[[123 132 127 126 110 126 133 118 131 132 127]
 [106 108 126 115 100 138 108 136 120 140 123]
 [115 121 130 123 122 128 132 122 128 118 135]
 [141 112 133 134 111 142 139 139 114 120 142]]
:
[[123 132 127 126 110 126 133 118 131 132 127]
 [115 121 130 123 122 128 132 122 128 118 135]]

[[124 140 135 145 120]
 [141 107 131 136 123]
 [116 114 100 121 123]
 [127 135 130 124 120]]
:
[[124 140 135 145 120]
 [116 114 100 121 123]]

[[131 133 137 114 137 133 134 131]
 [122 137 144 128 126 140 127 116]
 [116 122 139 146 122 151 112 126]
 [146 144 137 139 119 120 130 142]
 [125 128 136 134 131 118 115 111]
 [128 130 130 129 127 138 138 136]]
:
[[131 133 137 114 137 133 134 131]
 [116 122 139 146 122 151 112 126]
 [125 128 136 134 131 118 115 111]]

[[129 108 138 142]
 [116 109 127 131]
 [130 110 143 137]
 [129 118 151 113]
 [116 109 138 113]
 [128 127 145 112]
 [136 125 130 143]
 [120 121 128 122]
 [118 112 118 140]
 [131 130 111 143]
 [134 133 135 133]
 [135 130 144 129]]
:
[[129 108 138 142]
 [130 110 143 137]
 [116 109 138 113]
 [136 125 130 143]
 [118 112 118 140]
 [134 133 135 133]]

[[137 106 155 151 132 135 153]
 [140 125 126 126 131 146 139]]
:
[[137 106 155 151 132 135 153]]

[[111 127 121 115 141 138 123 136]
 [105 143 110 126 151 132 131 135]
 [136 144 123 119 132 126 118 156]]
:
[[111 127 121 115 141 138 123 136]
 [136 144 123 119 132 126 118 156]]
---
[[116 103]
 [121 129]
 [131 130]
 [111 125]
 [141 132]
 [138 140]]
:
[[138 140]
 [141 132]
 [111 125]
 [131 130]
 [121 129]
 [116 103]]

[[127 124 130 122 109 153 118 122 127 130 142]
 [137 118 136 126 137 126 124 129 123 135 125]
 [107 140 108 125 120 145 125 116 122 108 136]
 [136 137 137 145 112 108 148 146 146 136 107]]
:
[[136 137 137 145 112 108 148 146 146 136 107]
 [107 140 108 125 120 145 125 116 122 108 136]
 [137 118 136 126 137 126 124 129 123 135 125]
 [127 124 130 122 109 153 118 122 127 130 142]]

[[135 117 135 132 125 141 128]
 [133 129 131 153 123 143 119]
 [114 121 119 124 120 124 126]
 [130 109 136 129 116 130 119]]
:
[[130 109 136 129 116 130 119]
 [114 121 119 124 120 124 126]
 [133 129 131 153 123 143 119]
 [135 117 135 132 125 141 128]]

[[124 145 125 127 134 135 126 149]
 [121 103 130 131 105 130 137 117]
 [140 126 111 130 138 113 121 131]]
:
[[140 126 111 130 138 113 121 131]
 [121 103 130 131 105 130 137 117]
 [124 145 125 127 134 135 126 149]]

[[131 127 132 127 117 134 119 145 112 122 130 135 125]
 [132 117 132 130 127 145 137 126 145 113 138 140 113]
 [134 136 128 158 130 141 111 129 154 131 145 140 130]
 [106 128 113 120 117 120 138 136 128 119 112 114 118]]
:
[[106 128 113 120 117 120 138 136 128 119 112 114 118]
 [134 136 128 158 130 141 111 129 154 131 145 140 130]
 [132 117 132 130 127 145 137 126 145 113 138 140 113]
 [131 127 132 127 117 134 119 145 112 122 130 135 125]]

[[135 122]
 [140 125]
 [126 140]
 [124 141]
 [153 124]
 [145 119]
 [132 110]
 [131 136]
 [137 136]
 [122 118]]
:
[[122 118]
 [137 136]
 [131 136]
 [132 110]
 [145 119]
 [153 124]
 [124 141]
 [126 140]
 [140 125]
 [135 122]]

[[120 128 136 125 125 116 142]
 [135 138 128 132 127 132 140]
 [127 128 106 132 127 122 138]
 [116 118 117 136 122 127 134]
 [129 128 142 132 132 125 130]
 [115 125 117 129 130 132 138]
 [127 129 139 138 132 119 125]
 [146 123 132 128 129 127 126]
 [134 125 128 133 133 126 124]
 [119 128 136 133 128 126 133]]
:
[[119 128 136 133 128 126 133]
 [134 125 128 133 133 126 124]
 [146 123 132 128 129 127 126]
 [127 129 139 138 132 119 125]
 [115 125 117 129 130 132 138]
 [129 128 142 132 132 125 130]
 [116 118 117 136 122 127 134]
 [127 128 106 132 127 122 138]
 [135 138 128 132 127 132 140]
 [120 128 136 125 125 116 142]]

[[118 142 132 123 104]
 [114 142 133 116 110]
 [141 131 120 139 103]
 [113 143 133 115 109]
 [122 142 125 141 106]
 [134 134 125 102 115]]
:
[[134 134 125 102 115]
 [122 142 125 141 106]
 [113 143 133 115 109]
 [141 131 120 139 103]
 [114 142 133 116 110]
 [118 142 132 123 104]]
